Here is a tiny trained network, its code and every weight. The questions are about switching its units off for an input and a class, where a switched-off unit gives its printed mean instead of its output.

import numpy as np


def w(rows, s, z=0):
    codes = np.array(rows[::2]) - 128.0
    scale = np.full(codes.shape[1], s)
    scale[-1] = z or s
    return codes * scale


def norm(h):
    return h / np.sqrt((h * h).mean(-1, keepdims=True) + 1e-5)


def f(y):
    return y / 2 * (1 + np.tanh(0.7978845608 * (y + 0.044715 * y**3)))


def log_softmax(a):
    a = a - a.max(-1, keepdims=True)
    return a - np.log(np.exp(a).sum(-1, keepdims=True))


def net(x, mask):
    res = np.array(x, float).reshape(1, 8) / 4 @ E
    u = 0
    for l in range(3):
        y = f(norm(res) @ A[l][:, :-1].T + A[l][:, -1])
        res = res + np.where(mask[u : u + 3], y, B[l][:, -1]) @ B[l][:, :-1]
        u += 3
    return log_softmax(norm(res)[-1] @ U[:, :-1].T + U[:, -1])


A, B = {}, {}
E = w([
[96,140,159,73],'x0',
[121,148,167,184],'x1',
[139,129,166,190],'x2',
[255,125,191,121],'x3',
[76,96,91,107],'x4',
[137,135,50,108],'x5',
[94,38,147,120],'x6',
[142,102,129,119],'x7',
],0.01)
A[0] = w([
[174,225,57,17,101],'0.n1',
[211,12,131,48,253],'0.n2',
[212,87,249,105,255],'0.n3',
],0.012,0.0031)
B[0] = w([
[212,148,151,27,223],'0.n1',
[141,174,110,245,242],'0.n2',
[103,81,140,196,254],'0.n3',
],0.013,0.0072)
A[1] = w([
[78,84,222,172,252],'1.n1',
[164,1,93,244,80],'1.n2',
[93,152,85,113,134],'1.n3',
],0.01,0.0028)
B[1] = w([
[164,175,104,253,224],'1.n1',
[79,119,227,143,255],'1.n2',
[124,115,109,53,142],'1.n3',
],0.015,0.0078)
A[2] = w([
[225,26,119,92,217],'2.n1',
[1,158,166,8,252],'2.n2',
[64,216,226,189,157],'2.n3',
],0.0097,0.0036)
B[2] = w([
[96,200,187,203,152],'2.n1',
[127,164,60,254,184],'2.n2',
[165,77,78,180,254],'2.n3',
],0.011,0.0087)
U = w([
[170,41,169,74,3],'0',
[192,100,144,231,226],'1',
[92,160,17,126,154],'2',
[253,160,93,53,186],'3',
[103,62,171,53,9],'4',
[68,119,158,134,51],'5',
],0.014,0.0052)

Each question gives the input, the list of numbers given to net, and the class t.
The units are the neurons (one row each of A and B). Each row of codes is followed by its name. A weight is (code - 128) times the scale printed after its matrix; where a second scale follows, it is the last column's (A, B and U).
mask holds one flag per neuron, layer by layer. A switched-off neuron (its flag False) gives its mean, the last column of its row in B, instead of its output. The means were averaged over made-up inputs and are rounded, as every weight is.
A unit's drop is (log p(t) with every unit on - log p(t) with that unit switched off) / (log p(t) with every unit on - log p(t) with every unit switched off).
The circuit of an input: a set's keep is (log p(t) with only the set's units on - log p(t) with every unit switched off) / (log p(t) with every unit on - log p(t) with every unit switched off). Starting from all 9 units, units are removed one at a time, each time the one whose removal leaves the highest keep (on an exact tie, the one counted first), for as long as the keep stays at least 0.8.
circuit, biggest first: the units of the circuit, biggest drop first
most important unit: the unit with the biggest drop
top k neurons: the k neurons with the biggest drops, biggest first
drop when u is switched off: that unit's drop, to one decimal
input [-3,-1,1,-2,6,7,-2,-2], class 2: most important unit -> 1.n1
input [2,5,7,-6,7,8,0,2], class 2: top 3 neurons -> 0.n3, 0.n2, 1.n2
input [-1,7,-8,-2,3,5,4,-3], class 2: top 2 neurons -> 0.n3, 1.n2
input [-6,7,-6,-7,6,0,3,4], class 2: circuit, biggest first -> 0.n3, 0.n2, 1.n2
input [3,2,6,-5,-2,7,-1,0], class 2: top 2 neurons -> 0.n3, 1.n2
input [0,-4,-4,8,-6,8,-2,-2], class 3: top 3 neurons -> 0.n1, 1.n1, 1.n2
input [-2,2,5,-2,7,3,-2,0], class 2: top 2 neurons -> 0.n3, 0.n2
input [2,5,3,-7,7,0,-8,6], class 2: top 2 neurons -> 1.n2, 0.n3
input [4,-6,2,-5,4,7,-6,-7], class 3: drop when 0.n1 is switched off -> 0.6
input [5,-8,-5,-5,6,-8,2,2], class 2: drop when 1.n2 is switched off -> 0.2
input [4,-6,-8,2,5,-5,-2,-7], class 3: drop when 0.n1 is switched off -> 0.4
input [6,6,-2,-5,3,-2,-8,5], class 2: drop when 1.n2 is switched off -> 0.2
